In the rows, zero is written as 128.
Each row is followed by its class number.
[116 129 143 158 119  96  99 140 118  95  77 115 166 159 124 114 134 133
 127 103 101 139 133 115 116 114 140 102  74 109 132 134 101 113 114 129
 123 115 110 102 137 103 122 153]  9
[135 172 141  95 122 123  98 154 161 108  93 148 143 163 120 144 145 151
 131 124 121  97 144 144 122 114 164  96  52 127 137 142 154 125 141 119
 135 122 137 141 132 138 122 116]  9
[138 137 128  76 132  64 127 187 130 138 113 158 123 138 125  94 120 104
 108 117 131  92 117 140 158 137 122 148 162 127  93 183  34 127 162 114
 116 105 109 128 140 139 121 138]  5
[128 218 142  97 130 151  65 186 158 103 111 133 118 158 153  88 137 140
 184  66  76 129 141 130 139 174 148 110 115 105 114 117  82 103 153 155
  99 154  89 169 116 102 135 120]  7
[ 99 122  89 105 187 115 126 109  94 128 138 116 160  94 146  76 122 112
 117 130  82 155 129 138 108 115  86 172  88  98 122 106 186 133 139 160
 121 118 112 116 151  84 147 149]  2
[131 236 147 117 143 121  91 206 122 103  92 147 110 145 139  88 152 116
 152  96 110  88 107 176 165 149 170  62 128 101  98 111  60 134 158 154
 100 148 121 176 102  94  67 129]  0
[118 103 137  97 146  72 132 112 124 121 109 122 175 130 111 120 153 122
 130 135 137 118 137 144 127 106 129 151  66 104 117 116 164 125 129 126
 132 112 125 108 145 140 129 132]  3
[138  94  97 104 166  67 131 132  96 135 123 125 153  92 121  96 112  76
  73 164 123 143 125 138 122  87  94 175 146  94  90 152 118 140 130 128
 109 116 104 109 140 111 121 155]  9
[118 178 150  98 147 131 119 131 126  98 114 139 145 148 138 126 158 143
 158 137 128  76 106 169 125 127 168  82  57 107 120  83 157 149 117 135
 134 123 129 154 120 108 117 109]  8
[113 172 127  71 158 100 109 174 127 137 146 161 100 115 134 100 139  92
 113 113 121  97 104 155 161 134 127 135 148 106  82 128  65 144 150 142
 111 118 103 157 120 110  98 114]  5
[124  55 104  97 152  63 158  63 113 136 137  89 185 115 107 147 114 133
 112 159 151 150 142 122  93  76  89 169  75 104 144 117 179 121 105 112
 148  91 125  75 153 145 176 156]  2
[130 117 119  88 156  88 120 140 119 136 143 145 156 111 130 106 105  93
 102 121 105 148 169 128 125 116  93 193 141 133 111 143 137 145 154 143
 114  99 119 109 133 105 143 149]  4
[114 142 138 158 134 115 113 137 107 112  88 121 163 161 122  91 134 137
 143 101 105 108 116 119 125 143 144  90  69 104 130 135  94 109  90 125
 113 117 110 122 138 100 104 143]  8
[131  95 109 110 158 103 123 120 109 153 155 109 138 110 120 105 107  99
 116 135 128 144 137 119 123 104  85 182 140 116 109 136 114 119 101 139
 115 121 104 117 130 128 137 152]  7
[135  75 115 101 155  46 124 151 103 156 130 141 160 111 112 111 106  69
  78 151 129 125 131 151 130 103  92 178 153  84  87 141  71 160 127 139
 115  83 101 105 150 122 122 142]  7
[109 160 132  90 153 116 102 136 116 108 118 137 114 114 144  86 131  98
 141 105 100 166 136 131 120 127 117 145  78 110 105 120 142 135 144 142
 101 144 108 141 114  78 130 148]  9
[134 197 148 111 111 111 105 186 151 101  75 148 151 166 111 103 166 146
 115 104 113  80 133 167 139 113 188  69  64  94 114 131 129 128 159 150
 118 146 135 163 124 127 105 124]  9
[114 131 118 108 152  67 125 152 114 136 123 143 141 104 137  99 150  86
  90 130 135 105 126 154 148 115 109 161 153 112  95 106 113 159 147 140
 110 106 118 119 145 125 114 127]  3
[113 127 115  92 185  81 121 160 109 126 154 132 149 107 126 100 113  96
 125 117 106 122 132 124 136 115 105 145 156  89 102 142 112 118 127 142
 107 127 111 136 134 120 112 154]  10
[114 199 136  83 140 115  97 173 139  87  93 149 130 161 131 102 168 147
 159 110 115  76 121 163 144 111 180  75  71 102 118 126 138 124 150 125
 119 136 131 165 116 105 101 130]  9
[105  49  88 110 170  94 168  50  79 138 160  90 154  73 139  97 117  90
 111 157 141 162 113 135  99  75  62 188 121  89 118  87 167 135  88 141
 125 126 111  83 128 105 160 160]  2
[138 163 167 106 121  83 128 184 141 114  89 137 140 161  98 121 155 122
 152 119 152  65 143 166 144  97 165  96  98 113  97 101  78 145 153 125
 125 113 118 136 107 155  96 105]  7
[129 105 122 121 163  74 166 129 106 130 102  90 180 129 103 112 116 124
  87 151 134 128 158 134 108  80 108 166  65 122 136  97 181 140 117 140
 144  98 129 106 147 129 160 148]  0
[115 105 138 165 125  75 125 157 135 131  77 127 169 147 110 124 116 117
 101  94 110 152 143  98 131 124 126 135  97 119 127 156  69 124 125 121
 128  94 114  95 145 121 110 147]  10
[135  99 133  89 140 106 124 133 114 133 150 145 127 103 122 108 129  73
 131 133 120 150 117 139 137 113 108 153 146 116  95 140  93 138 136 147
 106 118 108 122 112 105 123 130]  4
[123 157 119 109 146  86 124 190 117 127 106 140 135 128 116  70 117  96
 118 107 114 104 122 135 144 126 103 142 111  95 104 141  88 141 134 161
 101 120 110 137 131 134 110 147]  5
[ 88 181 150 156 138  98  99 190 132 112  60 113 170 172 124  90 130 156
 133  55  84 130 158 109 139 146 158  99  45 132 123 115 104 106 143 139
 127 117 111 132 139 106 102 147]  10
[129 145 133  96 151 105 121 132 132 118 102 121 185 140 126 120 126 148
 139 128 106 116 144 145 115 113 139 138  70  93 121 114 141 121 124 119
 141 110 107 125 146 125 136 123]  7
[126 180 182 176  70 114  94 192 144 114  53 150 138 180 121  97 149 137
 134  69 115  94 132 126 141 173 193  63  63 142 126 132  53 126 145 137
 114 138 124 135 139 118 107 110]  8
[145 105 133 100 163  68 147 145 141 146 117 117 168 156  97 151 121 146
  84 131 156 128 179 112 112  86 105 181  70 139 128 140 137 140 149  67
 161  97 121  99 112 151 128 124]  6
[139 138 119 116 148  61 122 199 119 157  96 133 149 127 106  94 124  87
  69 134 129 109 149 150 150 118 135 137 176 110  93 160  51 141 166 133
 118 111 118 125 143 122  87 134]  0
[139   4  88 100 153  49 166  54  87 154 178  99 170  74 103 127 103  62
  54 171 160 191 172 100  95  47  30 230 191 105 125 161 161 150 116 110
 129  92 117  47 141 126 168 171]  9
[130 155 141  86 127  83 120 150 150 111  85 150 159 144 113 125 128 141
 143 125 121 101 135 157 128 112 147 114  37 117 117 114 128 116 152 123
 125 122 128 118 113 128 127 112]  2
[112 174 165 183 115 131  88 165 143 107  48 125 149 167 130 119 153 153
 142  68 114 127 115 121 127 156 184  69  49 123 139 136  77 117 122 156
 111 132 112 127 132  99  85 125]  0
[117 162 152  67 140 129 106  95 151 133 119 127 149 154 120 146 143 161
 153 116 137 132 122 140 111 120 156 114  26 122 130  99 157 116 128 152
 132 131 123 142 120 130 134 127]  1
[104 156 129 160 132 113  98 133 127 110  78 121 182 155 133 110 130 151
 159 103  82 133 119 121 123 124 139 105  54 108 135 144  92  91 120 130
 128 111 119  99 136 102 113 146]  2
[142 175 134 104 154 106  99 186 124 131 122 147 138 137 140  96 110 120
 103  96  86 148 151 134 140 157  95 163  89 143 105 134 119 149 184 138
 127 124 108 147 121  98 128 126]  6
[128 130 157 168 112  90 118 148 134 119  81 123 174 154 106 123 114 111
 112  93 116 136 156  99 114 129 121 111  58 136 137 147  87 127 118 115
 121 107 121  92 139 123 117 124]  8
[118  82 123  99 182  58 140 125  89 138 158 125 166 102 111  95 101  68
 102 130 110 144 149 122 121  98  84 187 185  85  96 149 115 137 112 154
 103 105  95 119 140 110 145 167]  4
[125 153 159 141 118 138  92 122 133  92  93 114 174 150 134 117 129 155
 176  87  80 170 123 102 116 148 148 101  59 118 141 140 122  88  91 154
 112 128  93 121 135  91 133 144]  4
[ 90 109 127 163 139  82 129 113  98 136  94  86 191 122 115 102 113 136
 113 103 117 188 152 102 100 102 102 148  49 120 133 117 143 115 117 135
 135 107 120  74 141 104 122 171]  2
[103 207 162 153 108 137  72 177 134  84  47 127 149 172 151  86 143 153
 172  62  82 137 131 122 125 161 182  77  25 114 120 122  87  95 148 147
 104 145 107 137 124  90  99 141]  9
[120 146 148 143 115  88  98 166 131 119  75 138 184 165 135 111 115 156
 132  88 110 119 129 118 122 134 143 117  64 115 135 150  73 110 129 134
 116 118 122 103 147 117 106 142]  1
[ 76 128 159 139 138  62 143 148 108 134  76 128 181 131 113  89 128 111
  86  98 122 135 128 118 121  97 129 139  30 111 122 131 105 133 112 143
 136  94 116  92 157 114 115 155]  5
[106 112 115  78 178  61 141 161 102 151 124 129 142 111 126  62 103  70
  77 133 117 125 134 132 130 107  73 185 116  98 109 151 116 131 112 147
 118 109  98 122 150 120 141 158]  5
[114  50 115  87 172  74 184  65 104 145 163 112 169  90  95 157 106 110
  75 155 151 161 144 115  95  67  70 209  72 119 122  95 174 160 114  99
 158  75 119  75 143 145 172 136]  5
[141 137 134  89 150  71 133 158 146 131 108 135 153 161  90 151 135 143
 107 126 158  72 130 153 136  87 143 118 120 120 105 131  98 150 149 112
 136 118 127 139 108 159 103 114]  1
[124 172 137 144 118 114 103 190 117 117  82 147 179 159 144  89 139 140
 159 133  80 123  92 148 148 145 156  80  68  87 124 152  62 122 129 144
 132 117 125 138 149  95  84 145]  6
[150 116 132 103 136 101 152 137 133 127 116 116 154 144 113 127 143 140
 125 144 136 122 135 146 129 101 133 145  33 125 107 113 124 140 145 107
 140 123 126 117 118 132 117 122]  6
[ 92  88 126 176 153  93 129  96  96 121  94  97 217 125 111  99 126 131
 123 116  85 191 148  83  99 110  95 176  57 103 145 135 165 107  95 147
 129  86 120  63 174 109 128 182]  3
[122 123 117  77 149 134 111 105 121 111 171 135 156  94 135 121 126  97
 148 132  97 159 123 135 123 109  93 144 146  99 126 141 156 126 110 149
 117 126 109 110 124  92 140 152]  4
[123 165 148  99 156 117 150 129 143  87 117 130 133 148 120 126 155 140
 164 100 129  76 128 163 140 102 143  93  39  97 123 100 160 115 124 117
 116 147 127 154  88 134 127 123]  10
[124 123 116  96 158 103 135 146 124 137 134 126 143 107 134  97 122  91
 111 118 109 148 141 133 129 119  85 165 113 110 110 141 137 139 142 139
 118 119 109 117 132 117 133 138]  10
[129 251 170 154  95 141  67 241 144  98  41 148 150 202 148  71 135 171
 160  58  75  69 127 150 151 206 197  46  50 131 118 147  68 102 156 142
 114 148 117 174 131 106  93 118]  8
[105 167 151  91 164  89 128 165 125  90  98 123 159 154 125 101 163 143
 161 120 119  83 133 160 140 117 149 102  87 110 112 106 161 121 134 142
 122 121 126 148 130 126 106 139]  3
[115  73  97  88 172  57 128 142 103 148 129 131 170 100 129  78 128  82
  88 139 109 150 139 130 126 115  88 204 127 100  98 138 127 142 151 136
 116 104 118 100 167 118 140 147]  3
[143 232 178 111 120 139 110 190 162  96  97 144 126 188 140 127 160 173
 165  90 121  62 136 167 155 142 167  70  54 152 119 111 116 121 167 125
 133 155 124 173  85 134 116 100]  6
[108  83  95 157 152  99 129  75  79 118 119  90 202 103 110 101 107 108
 124 140  79 211 149  91  93  91  72 170  67  89 144 138 175 124 105 133
 128  90 113  70 169  94 151 187]  9
[128  68 153 100 151  88 167  86 119 135 133 113 167 119  83 157 125 112
 101 142 158 138 146 131 107  58 116 168  67 150 107 118 170 148 107 122
 147 102 127  93 109 143 137 139]  4
[ 97 200 136  81 158 123  87 135 119 110 130 153 129 111 150  99 144 128
 170  90  90 135 105 159 135 140 139 122  48 119  88  87 127 130 174 158
 102 134 112 139 105  78 124 124]  2
[116 108 124  87 154  85 121 134 103 140 161 134 137 101 129 105 116  89
 106 122 116 154 141 129 134 112 103 185 153 122  96 147 114 134 130 130
 115 113 111 111 128  92 133 168]  4
[130 112 170  92 144  84 134 148 148 127 102 140 153 149  93 154 131 121
 116 123 146 114 149 133 121  82 139 124  66 158 119 148 140 148 113 114
 144 109 125 125 112 142 118 106]  4
[134 175 137 149 112 129  92 164 147 113  74 124 159 161 120 109 130 165
 144  96  78 142 131 117 123 143 138  95  64 134 141 163 115  98 124 138
 128 129 116 115 146 114 117 137]  2
[ 94 150 139 166 119 115  83 121 113  95  71 111 188 144 129  85 142 150
 148  78  66 177 146  97 112 141 157 114  39 102 139 139 144  97 145 161
 112 125 104 107 166  74 134 165]  9
[136 120  98  92 157 105  95 139 125 156 143 140 166 120 131  96 111 103
  87 116  87 136 156 132 118 127  92 181 119 100 122 156 137 145 132 156
 122 103 113 121 178 118 141 143]  7
[122  93 125 101 152  76 144 132  97 147 130 134 149 104 121  78 131  82
  87 142 140 113 125 149 126 113 119 148 111 119  89 139 116 149 133 143
 102 129 118 112 139 107 119 139]  8
[102 112 121 162 140 152 132  53 117 102 121  79 167 111 144 125 124 143
 171 107  88 213 118  81 109 122  98 139  36 132 156 101 159  85  92 136
 128 119 110  89 132  96 162 165]  10
[107 178 149 169 128 136  86 138 129  99  67 107 160 159 144 111 139 156
 149  74  93 140 126 109 118 157 173  93  66 107 145 111  88  94 112 138
 124 130 101 114 147  90 111 147]  0
[119 146 117 107 174 118 100 133 119 129 116 110 143 119 131 107 120 112
 111 105 107 172 146 118 113 132 109 169  98 126 118 112 138 139 153 158
 121 114 107 114 124  91 130 149]  0
[113  73 134 110 173  37 180 106 113 129 109 106 195 120 111 130 114 118
  90 139 165 114 159 120 111  66 103 187  84 105 125 114 169 123 123 108
 143  89 118  89 128 148 149 144]  10
[ 90 232 151 128 119 162  93 179 145 106  71 117 141 176 133  83 134 172
 177  68  70 146 128 107 130 167 147  87  39 131 148 121 123 104 115 157
 136 125 107 148 142 109 129 157]  5
[127 143 112 105 144  98 112 177 113 127 144 147 149 120 136  83 142 103
 122 122 113  83 111 168 149 110 124 113 169  72  98 122  78 144 123 165
  96 128 113 146 133 112 109 129]  7
[117 192 147 153 122 127  81 193 141 101  65 111 167 177 139  99 130 167
 166  81  78 128 136 120 133 160 159  92  79 109 125 132  74  95 123 142
 118 111  91 136 143 102 101 134]  7
[102  68 114 115 182 111 184  68 110 103 137 106 184  89  95 147 141 107
 118 155 132 155 126 132  89  68  86 165  70  79 127  80 206 150 102 113
 137 104 130  78 129 137 128 147]  3
[107 162 142 158 120 111  75 159 144 118  65 115 157 154 134 115 119 135
 128  92  97 181 166  78 111 138 146 133  63 125 143 162  99  88 139 108
 127 116 107 104 141 102 107 145]  9
[122 182 137  96 143 110 102 145 154 108  87 125 151 159 127 124 144 168
 167 109 118 108 131 135 126 119 151 121  42 139 129 119 151 104 159 131
 137 116 122 133 111 127 142 115]  2
[102 108 152 141 141  97 116 152 119 123  82 111 191 142 118 105 118 126
 121  88  94 161 136  97 108 128 143 136  61 124 118 153  98 109 113 145
 121  99  97 100 162 109 118 150]  4
[125 119 143 107 160  84 148 119 127 122 122 119 173 135 115 150 127 127
 109 153 142 109 139 141 121  77 125 144  79 110 128  99 163 125 114 128
 154  96 134 114 117 146 134 136]  10
[118 193 164 163 114  64  81 252 141 123  15 132 151 194 129  86 137 161
 110  65 118  94 156 124 150 169 214  82  87 131 112 137  10 105 165 117
 114 120 109 138 144 105  67 122]  0
[110 109 107 152 134 131 101  72 102  95 110 106 184 116 131 110 135 130
 155 133  77 196 105  99 104 107 112 132  61  90 149 131 156 108 100 154
 119 109 110  89 152  79 153 172]  9
[104 177 134 176 122 119  90 169 123 107  58 103 188 157 131  73 128 144
 146  84  69 149 147 113 123 142 154 109  68  98 133 114  99 114 127 167
 124 119 109 126 164 100 106 159]  7
[120 215 144  81 131 123  66 181 148 118 103 160  95 155 151  87 151 123
 158  95 108 107 117 158 159 166 160 100 148 108 110 116  74 122 179 156
 103 158 102 176 102  89 104 122]  1
[106 153 138 111 165 117 109 131 124 133 139 125 125 105 127 115 129 100
 135 102 107 158 132 117 131 130 130 135 100 122  94 103 103 118 144 146
 107 139 105 132 120 117 112 138]  10
[116 142 139 150 100 106  94 133 151 118  71 110 168 161 110 112 150 151
 145  78 107 167 150  92 131 149 142 122  88 123 140 149 102  95 129 120
 127 123 117  99 148 125 113 153]  3
[145  86 112 113 166  95 164  94 123 133 108  94 174 115  90 142 141 120
  90 166 155 137 133 138 104  70 119 137  83  97 136 119 159 140 112 114
 142 110 124  97 132 139 125 129]  0
[126 171 121 105 135 106 101 173 129 122 116 136 118 130 121  89 140  98
 129  99 117 121 131 134 138 111 124 113 123  91  99 163  79 119 129 116
  92 154 109 134 112 116  97 151]  9
[131  61 111 157 113 101 119  60 125 163 115  88 189 121 109 150  97 137
  92 125 122 242 160  61  83 120  85 194  86 125 159 144 124 122 112 116
 144  92 112  50 170 120 148 166]  1
